Below is a small trained network, with its code and all its weights. Each question gives an input and a target symbol and asks what happens when units are switched off, that is, made to give their printed mean instead of their output.

import numpy as np


def w(rows, s, z=0):
    codes = np.array(rows[::2]) - 128.0
    scale = np.full(codes.shape[1], s)
    scale[-1] = z or s
    return codes * scale


def norm(h):
    return h / np.sqrt((h * h).mean(-1, keepdims=True) + 1e-5)


def f(y):
    return np.maximum(y, 0)


def softmax(a):
    e = np.exp(a - a.max(-1, keepdims=True))
    return e / e.sum(-1, keepdims=True)


def log_softmax(a):
    a = a - a.max(-1, keepdims=True)
    return a - np.log(np.exp(a).sum(-1, keepdims=True))


def net(x, mask):
    ids = ['ΔΦΩγζηλστψ'.index(c) for c in x.split()]
    T = len(ids)
    res = E[ids] + P[:T]
    u = 0
    for l in range(2):
        r = norm(res)
        for j in range(2):
            rows = slice(4 * j, 4 * j + 4)
            q, k, v = (r @ M[l][rows].T for M in (Q, K, V))
            z = softmax(np.where(np.tri(T) > 0, q @ k.T / 4**0.5, -1e9)) @ v
            o = O[l][rows]
            res = res + np.where(mask[u + j], z, o[:, -1]) @ o[:, :-1]
        u += 2
        y = f(norm(res) @ A[l][:, :-1].T + A[l][:, -1])
        res = res + np.where(mask[u : u + 8], y, B[l][:, -1]) @ B[l][:, :-1]
        u += 8
    return log_softmax(norm(res)[-1] @ U[:, :-1].T + U[:, -1])


Q, K, V, O, A, B = {}, {}, {}, {}, {}, {}
E = w([
[254,157,126],'Δ',
[128,182,181],'Φ',
[136,195,183],'Ω',
[202,162,175],'γ',
[131,204,196],'ζ',
[211,34,235],'η',
[129,45,19],'λ',
[173,176,153],'σ',
[180,41,27],'τ',
[253,111,126],'ψ',
],0.0073)
P = w([
[101,97,109],'0',
[127,141,212],'1',
[126,167,124],'2',
[119,105,97],'3',
[220,144,208],'4',
[126,166,120],'5',
[118,106,96],'6',
[229,123,147],'7',
[125,165,120],'8',
[117,106,97],'9',
[233,114,123],'10',
[123,164,120],'11',
[115,106,99],'12',
[247,124,118],'13',
],0.011)
Q[0] = w([
[151,26,210],'0.h1',
[253,74,31],'0.h1',
[203,234,42],'0.h1',
[103,181,152],'0.h1',
[49,148,215],'0.h2',
[120,92,175],'0.h2',
[69,62,114],'0.h2',
[82,251,166],'0.h2',
],0.008)
K[0] = w([
[200,31,254],'0.h1',
[190,80,81],'0.h1',
[231,233,42],'0.h1',
[77,155,136],'0.h1',
[54,220,130],'0.h2',
[119,111,177],'0.h2',
[142,196,148],'0.h2',
[70,80,112],'0.h2',
],0.0083)
V[0] = w([
[164,141,99],'0.h1',
[210,106,3],'0.h1',
[137,8,129],'0.h1',
[92,64,94],'0.h1',
[189,138,147],'0.h2',
[77,95,72],'0.h2',
[172,65,110],'0.h2',
[144,159,133],'0.h2',
],0.0066)
O[0] = w([
[44,166,73,181],'0.h1',
[65,235,133,179],'0.h1',
[161,166,12,41],'0.h1',
[252,102,87,3],'0.h1',
[187,168,158,220],'0.h2',
[101,61,194,21],'0.h2',
[127,141,162,157],'0.h2',
[131,182,70,160],'0.h2',
],0.003,0.0025)
A[0] = w([
[198,142,100,176],'0.n1',
[199,87,131,160],'0.n2',
[159,100,211,167],'0.n3',
[24,141,121,165],'0.n4',
[155,95,26,152],'0.n5',
[161,122,198,123],'0.n6',
[160,224,92,254],'0.n7',
[42,20,2,146],'0.n8',
],0.0089,0.0021)
B[0] = w([
[19,128,152,209],'0.n1',
[219,130,60,188],'0.n2',
[94,174,65,214],'0.n3',
[164,181,26,155],'0.n4',
[195,252,157,178],'0.n5',
[136,163,33,202],'0.n6',
[61,177,136,254],'0.n7',
[89,93,254,163],'0.n8',
],0.0052,0.0065)
Q[1] = w([
[155,130,127],'1.h1',
[190,105,80],'1.h1',
[136,79,103],'1.h1',
[164,129,89],'1.h1',
[157,163,129],'1.h2',
[209,144,57],'1.h2',
[154,75,5],'1.h2',
[210,119,18],'1.h2',
],0.013)
K[1] = w([
[122,151,185],'1.h1',
[219,250,192],'1.h1',
[37,179,187],'1.h1',
[107,186,136],'1.h1',
[181,128,112],'1.h2',
[185,247,75],'1.h2',
[133,227,36],'1.h2',
[188,255,89],'1.h2',
],0.0078)
V[1] = w([
[88,179,113],'1.h1',
[178,199,61],'1.h1',
[199,148,186],'1.h1',
[76,32,98],'1.h1',
[84,191,3],'1.h2',
[100,121,115],'1.h2',
[155,168,94],'1.h2',
[168,208,142],'1.h2',
],0.0047)
O[1] = w([
[92,82,114,191],'1.h1',
[72,99,126,254],'1.h1',
[128,89,82,149],'1.h1',
[91,253,75,2],'1.h1',
[177,177,119,210],'1.h2',
[158,133,69,112],'1.h2',
[198,152,168,192],'1.h2',
[163,137,172,242],'1.h2',
],0.0044,0.0028)
A[1] = w([
[198,147,210,224],'1.n1',
[70,180,133,250],'1.n2',
[42,52,178,80],'1.n3',
[193,91,84,187],'1.n4',
[177,111,93,77],'1.n5',
[66,33,50,125],'1.n6',
[175,1,49,210],'1.n7',
[135,35,118,170],'1.n8',
],0.0095,0.0018)
B[1] = w([
[180,45,174,229],'1.n1',
[169,50,126,254],'1.n2',
[110,210,175,138],'1.n3',
[105,93,240,175],'1.n4',
[96,47,156,156],'1.n5',
[90,68,160,147],'1.n6',
[86,79,2,164],'1.n7',
[155,206,106,136],'1.n8',
],0.0063,0.0059)
U = w([
[164,76,241,156],'Δ',
[253,152,149,106],'Φ',
[152,156,50,136],'Ω',
[13,60,101,242],'γ',
[11,119,189,107],'ζ',
[68,207,52,252],'η',
[70,131,225,65],'λ',
[130,148,93,152],'σ',
[110,121,131,199],'τ',
[128,175,143,57],'ψ',
],0.013,0.0036)

Each question gives the input, a string of symbols that net reads in full, and the target symbol t.
The units are the heads (4 rows each of Q, K, V and O) and the neurons (one row each of A and B). Each row of codes is followed by its name. A weight is (code - 128) times the scale printed after its matrix; where a second scale follows, it is the last column's (O, A, B and U).
mask holds one flag per unit, layer by layer, with each layer's heads first. A switched-off unit (its flag False) gives its mean, the last column of its rows in O or B, instead of its output. The means were averaged over made-up inputs and are rounded, as every weight is.
A unit's drop is (log p(t) with every unit on - log p(t) with that unit switched off) / (log p(t) with every unit on - log p(t) with every unit switched off).
The circuit of an input: a set's keep is (log p(t) with only the set's units on - log p(t) with every unit switched off) / (log p(t) with every unit on - log p(t) with every unit switched off). Starting from the 12 units with the biggest drops (on a tie, the unit counted first), units are removed one at a time, each time the one whose removal leaves the highest keep (on an exact tie, the one counted first), for as long as the keep stays at least 0.8.
circuit, biggest first: the units of the circuit, biggest drop first
top k neurons: the k neurons with the biggest drops, biggest first
top k neurons in layer l: the k neurons of layer l with the biggest drops, biggest first
which heads matter: for each layer, one digit per head in row order, 1 if its drop is at least 0.15 and else 0, layers parted by /
input Φ Φ ζ ψ λ ψ τ τ Δ ζ Φ λ, target η: which heads matter	11 / 11
input τ Φ ψ Φ σ Δ λ, target λ: circuit, biggest first	[0.n8 1.n3]
input ψ Δ ψ λ Φ Ω, target Δ: top 2 neurons	[0.n5 0.n1]
input ψ σ η Φ λ τ γ, target ζ: circuit, biggest first	[0.h1 0.n7 0.n6]
input Φ Φ γ ζ τ σ σ Φ σ η ζ τ, target η: circuit, biggest first	[0.h1 1.n1]
input Φ ψ σ γ Φ Φ τ ψ ψ τ ψ Φ, target η: top neuron in layer 1	[1.n1]
input ψ γ τ ψ τ Φ ψ Φ σ σ γ ψ, target Δ: circuit, biggest first	[1.h1 0.n1]
input ζ Φ Φ ψ Δ ζ τ ζ ψ Φ Φ ψ σ, target η: top 2 neurons in layer 1	[1.n1 1.n4]
input γ σ Φ ψ σ τ Φ ψ Φ, target Φ: circuit, biggest first	[0.n1 1.n2]
input Φ Φ ψ Φ ζ σ ζ τ Δ, target η: circuit, biggest first	[0.h1 0.n7 1.n1]
input σ ζ ψ Φ τ Φ τ, target Δ: top 2 neurons	[0.n5 0.n8]
input Φ τ ψ Δ Ω ψ, target η: circuit, biggest first	[0.h1 0.n7]
input γ σ τ ζ, target Ω: which heads matter	00 / 01
input τ η ψ, target ζ: top 3 neurons in layer 0	[0.n1 0.n7 0.n5]
input λ σ Ω λ Φ Φ Ω ψ Φ η Φ Φ, target γ: top 3 neurons in layer 0	[0.n2 0.n8 0.n5]
input ψ Φ Δ, target Δ: top 2 neurons in layer 0	[0.n3 0.n6]
input ψ ψ ψ τ Φ Φ, target Δ: circuit, biggest first	[0.n5 0.n1 1.n2]
input τ Φ τ ψ Φ σ λ σ η Δ Φ ψ, target ζ: which heads matter	11 / 01
input ψ η σ, target Δ: circuit, biggest first	[1.n2 0.n5]
input τ Φ ψ Φ γ Δ, target ζ: which heads matter	11 / 01
input Φ ζ ζ Δ Δ τ Φ Φ Φ, target η: top 4 neurons in layer 0	[0.n2 0.n8 0.n5 0.n1]
input Φ τ σ Δ ζ ζ Ω σ λ, target η: top neuron in layer 1	[1.n1]
input τ τ ζ ψ ψ ψ ζ Φ σ, target ζ: top 4 neurons	[0.n2 0.n8 0.n7 0.n5]
input γ ζ τ Φ Φ Φ, target Φ: top 2 neurons in layer 1	[1.n2 1.n4]
input ψ τ Φ, target Δ: top 4 neurons	[0.n1 0.n5 1.n2 0.n2]
input Φ Ω Φ ψ Φ ψ Φ Φ Ω, target η: top 2 neurons	[0.n8 0.n2]
input τ γ τ σ τ γ, target ζ: top 3 neurons	[0.n5 0.n8 0.n7]
